Below are the code and all the weights of a small trained network. Each question names an input and a class and asks about switching units off, where a switched-off unit gives its printed mean instead of its output.

import numpy as np


def w(rows, s, z=0):
    codes = np.array(rows[::2]) - 128.0
    scale = np.full(codes.shape[1], s)
    scale[-1] = z or s
    return codes * scale


def norm(h):
    return h / np.sqrt((h * h).mean(-1, keepdims=True) + 1e-5)


def f(y):
    return y / 2 * (1 + np.tanh(0.7978845608 * (y + 0.044715 * y**3)))


def log_softmax(a):
    a = a - a.max(-1, keepdims=True)
    return a - np.log(np.exp(a).sum(-1, keepdims=True))


def net(x, mask):
    res = np.array(x, float).reshape(1, 3) / 4 @ E
    u = 0
    for l in range(2):
        y = f(norm(res) @ A[l][:, :-1].T + A[l][:, -1])
        res = res + np.where(mask[u : u + 15], y, B[l][:, -1]) @ B[l][:, :-1]
        u += 15
    return log_softmax(norm(res)[-1] @ U[:, :-1].T + U[:, -1])


A, B = {}, {}
E = w([
[94,148,182,38,211],'x0',
[214,173,255,149,138],'x1',
[134,53,133,170,134],'x2',
],0.0088)
A[0] = w([
[143,133,155,156,160,167],'L0N0',
[101,150,160,118,162,99],'L0N1',
[101,56,33,164,134,122],'L0N2',
[122,207,157,132,83,141],'L0N3',
[168,105,137,243,99,60],'L0N4',
[78,114,127,56,123,78],'L0N5',
[139,186,28,113,110,107],'L0N6',
[87,24,125,177,88,68],'L0N7',
[131,117,203,140,136,206],'L0N8',
[188,94,145,171,107,64],'L0N9',
[200,36,124,85,92,118],'L0N10',
[71,5,149,108,185,165],'L0N11',
[137,158,84,115,134,135],'L0N12',
[192,183,161,83,124,4],'L0N13',
[75,59,55,127,45,3],'L0N14',
],0.011,0.0012)
B[0] = w([
[138,158,81,93,66,154],'L0N0',
[112,140,120,130,165,151],'L0N1',
[121,61,69,34,107,254],'L0N2',
[178,51,150,93,150,175],'L0N3',
[123,83,163,200,99,248],'L0N4',
[131,156,193,172,104,176],'L0N5',
[127,199,26,188,116,211],'L0N6',
[101,217,99,93,126,217],'L0N7',
[142,131,65,112,79,188],'L0N8',
[146,136,126,175,84,196],'L0N9',
[122,125,164,84,83,161],'L0N10',
[101,21,186,117,189,206],'L0N11',
[151,103,43,171,112,149],'L0N12',
[147,183,69,63,121,186],'L0N13',
[89,143,46,2,98,255],'L0N14',
],0.0072,0.0064)
A[1] = w([
[84,90,137,119,212,67],'L1N0',
[132,141,160,164,3,37],'L1N1',
[149,173,37,106,132,75],'L1N2',
[126,160,130,37,133,125],'L1N3',
[46,120,165,135,190,6],'L1N4',
[166,196,105,214,50,79],'L1N5',
[131,119,109,93,188,97],'L1N6',
[56,20,174,105,172,69],'L1N7',
[54,79,129,152,166,73],'L1N8',
[26,138,133,92,119,160],'L1N9',
[206,117,166,182,163,157],'L1N10',
[44,154,111,116,113,106],'L1N11',
[93,167,71,152,169,220],'L1N12',
[215,91,121,198,104,112],'L1N13',
[186,116,150,79,188,171],'L1N14',
],0.012,0.0022)
B[1] = w([
[131,55,204,189,162,174],'L1N0',
[65,145,224,177,119,239],'L1N1',
[162,163,107,178,157,251],'L1N2',
[141,106,134,70,82,234],'L1N3',
[202,168,144,242,216,159],'L1N4',
[128,48,172,163,110,253],'L1N5',
[156,114,175,253,77,170],'L1N6',
[134,16,128,123,163,214],'L1N7',
[207,161,155,80,223,159],'L1N8',
[55,228,145,207,170,220],'L1N9',
[38,162,63,153,54,188],'L1N10',
[42,168,194,154,102,194],'L1N11',
[203,150,195,172,139,197],'L1N12',
[58,133,226,135,96,223],'L1N13',
[244,103,76,60,71,193],'L1N14',
],0.0066,0.0058)
U = w([
[53,69,111,61,180,94],'0',
[72,177,46,120,101,213],'1',
[195,184,108,178,129,46],'2',
[138,85,188,128,252,146],'3',
[96,127,201,182,56,176],'4',
[192,82,177,93,145,1],'5',
[100,235,179,171,211,80],'6',
[225,193,144,28,137,151],'7',
],0.018,0.0058)

Each question gives the input, the list of numbers given to net, and the class t.
The units are the neurons (one row each of A and B). Each row of codes is followed by its name. A weight is (code - 128) times the scale printed after its matrix; where a second scale follows, it is the last column's (A, B and U).
mask holds one flag per neuron, layer by layer. A switched-off neuron (its flag False) gives its mean, the last column of its row in B, instead of its output. The means were averaged over made-up inputs and are rounded, as every weight is.
A unit's drop is (log p(t) with every unit on - log p(t) with that unit switched off) / (log p(t) with every unit on - log p(t) with every unit switched off).
The circuit of an input: a set's keep is (log p(t) with only the set's units on - log p(t) with every unit switched off) / (log p(t) with every unit on - log p(t) with every unit switched off). Starting from the 12 units with the biggest drops (on a tie, the unit counted first), units are removed one at a time, each time the one whose removal leaves the highest keep (on an exact tie, the one counted first), for as long as the keep stays at least 0.8.
units of the circuit, in order: the units of the circuit, biggest drop first
k most important neurons: the k neurons with the biggest drops, biggest first
top k neurons in layer l: the k neurons of layer l with the biggest drops, biggest first
drop of u: that unit's drop, to one decimal
input [-8,-2,4], class 1: units of the circuit, in order -> [L0N14]
input [4,-4,5], class 3: units of the circuit, in order -> [L0N11, L1N8]
input [5,-6,-2], class 3: top 2 neurons in layer 0 -> [L0N11, L0N7]
input [4,7,7], class 7: 2 most important neurons -> [L1N14, L0N4]
input [6,3,3], class 5: 3 most important neurons -> [L1N14, L0N11, L0N8]
input [-2,0,7], class 0: top 2 neurons in layer 0 -> [L0N11, L0N2]
input [3,-1,-7], class 7: top 4 neurons in layer 0 -> [L0N3, L0N4, L0N13, L0N7]
input [-1,-1,3], class 0: 3 most important neurons -> [L0N11, L0N6, L0N2]
input [4,-7,-6], class 6: top 2 neurons in layer 1 -> [L1N12, L1N9]
input [-5,-1,7], class 1: drop of L0N14 -> 0.7
input [-6,-2,4], class 1: drop of L0N2 -> 0.1
input [4,1,-1], class 7: drop of L0N12 -> 0.0
input [3,-1,-6], class 7: top 2 neurons in layer 1 -> [L1N1, L1N3]
input [1,1,4], class 3: units of the circuit, in order -> [L0N11]
